Here is a tiny trained network, its code and every weight. The questions are about switching its units off for an input and a class, where a switched-off unit gives its printed mean instead of its output.

import numpy as np


def w(rows, s, z=0):
    codes = np.array(rows[::2]) - 128.0
    scale = np.full(codes.shape[1], s)
    scale[-1] = z or s
    return codes * scale


def f(y):
    return np.maximum(y, 0)


def log_softmax(a):
    a = a - a.max(-1, keepdims=True)
    return a - np.log(np.exp(a).sum(-1, keepdims=True))


def net(x, mask):
    res = np.array(x, float).reshape(1, 4) / 4 @ E
    y = f(res @ A[0][:, :-1].T + A[0][:, -1])
    res = res + np.where(mask, y, B[0][:, -1]) @ B[0][:, :-1]
    return log_softmax(res[-1] @ U[:, :-1].T + U[:, -1])


A, B = {}, {}
E = w([
[109,3,155,103,113,176,166,162],'x0',
[202,182,184,106,168,146,195,110],'x1',
[118,139,132,126,121,134,131,121],'x2',
[181,88,76,140,92,157,146,32],'x3',
],0.014)
A[0] = w([
[87,60,132,161,44,124,102,157,126],'n1',
[173,156,106,183,182,81,70,115,255],'n2',
[111,2,191,99,58,232,147,157,151],'n3',
[254,141,128,131,110,194,215,34,36],'n4',
[118,87,202,64,162,149,173,160,142],'n5',
[105,129,71,172,74,84,81,95,143],'n6',
[157,153,119,165,103,106,156,166,107],'n7',
[6,120,120,147,119,78,55,197,212],'n8',
[135,95,174,133,106,167,136,159,128],'n9',
[59,162,128,125,113,93,122,170,143],'n10',
[146,140,167,84,158,112,141,151,107],'n11',
[137,143,24,177,79,112,58,73,175],'n12',
[165,229,165,128,204,74,112,148,188],'n13',
[102,56,11,158,32,180,132,112,98],'n14',
[129,174,240,95,205,111,176,179,131],'n15',
],0.0094,0.0053)
B[0] = w([
[150,147,110,72,112,145,92,140,197],'n1',
[115,163,110,127,122,83,111,75,214],'n2',
[177,91,124,92,110,225,87,206,255],'n3',
[173,123,221,49,139,70,89,95,237],'n4',
[82,79,147,142,156,182,194,196,188],'n5',
[78,136,103,144,180,119,189,79,196],'n6',
[118,138,111,100,138,127,94,167,143],'n7',
[199,130,255,56,164,79,103,72,244],'n8',
[120,85,137,91,131,165,169,158,166],'n9',
[180,151,147,107,116,114,92,124,182],'n10',
[108,116,102,143,123,125,151,157,156],'n11',
[65,93,103,239,156,100,146,40,224],'n12',
[186,203,79,144,60,141,82,142,237],'n13',
[159,172,31,98,113,205,124,124,227],'n14',
[99,118,55,210,73,182,160,190,205],'n15',
],0.0098,0.015)
U = w([
[170,182,231,127,127,2,92,91,252],'0',
[165,166,13,137,67,175,96,169,140],'1',
[166,68,249,50,155,131,116,146,25],'2',
[73,77,146,213,128,168,236,197,74],'3',
[39,104,56,181,177,94,176,73,155],'4',
],0.01,0.0015)

Each question gives the input, the list of numbers given to net, and the class t.
The units are the neurons (one row each of A and B). Each row of codes is followed by its name. A weight is (code - 128) times the scale printed after its matrix; where a second scale follows, it is the last column's (A, B and U).
mask holds one flag per neuron, in row order. A switched-off neuron (its flag False) gives its mean, the last column of its row in B, instead of its output. The means were averaged over made-up inputs and are rounded, as every weight is.
A unit's drop is (log p(t) with every unit on - log p(t) with that unit switched off) / (log p(t) with every unit on - log p(t) with every unit switched off).
most important unit: the unit with the biggest drop
k most important neurons: the k neurons with the biggest drops, biggest first
drop when u is switched off: that unit's drop, to one decimal
input [1,8,3,-7], class 3: most important unit => n5
input [0,1,-6,5], class 0: 4 most important neurons => n4, n3, n15, n5
input [1,-6,3,-3], class 2: 2 most important neurons => n8, n13
input [0,0,-7,-4], class 0: 3 most important neurons => n3, n14, n8
input [-2,4,-3,1], class 0: 3 most important neurons => n14, n3, n4
input [0,6,3,1], class 0: 4 most important neurons => n4, n3, n14, n9
input [-2,1,8,6], class 0: 3 most important neurons => n4, n15, n5
input [-5,4,-1,-1], class 1: 2 most important neurons => n8, n13
input [-7,-8,-8,0], class 0: 2 most important neurons => n8, n15
input [-1,1,-4,8], class 0: 2 most important neurons => n4, n15
input [-1,1,-8,-8], class 1: 2 most important neurons => n15, n4
input [-7,0,3,4], class 4: 3 most important neurons => n8, n12, n6
input [-8,-4,7,1], class 4: 3 most important neurons => n12, n4, n6
input [8,-1,-7,6], class 1: 2 most important neurons => n14, n8
input [-8,-6,5,1], class 4: most important unit => n12
input [-5,5,-3,8], class 0: drop when n15 is switched off => 0.0
input [3,2,3,-5], class 3: drop when n15 is switched off => 0.1
input [4,-8,-5,-2], class 2: drop when n8 is switched off => 3.4
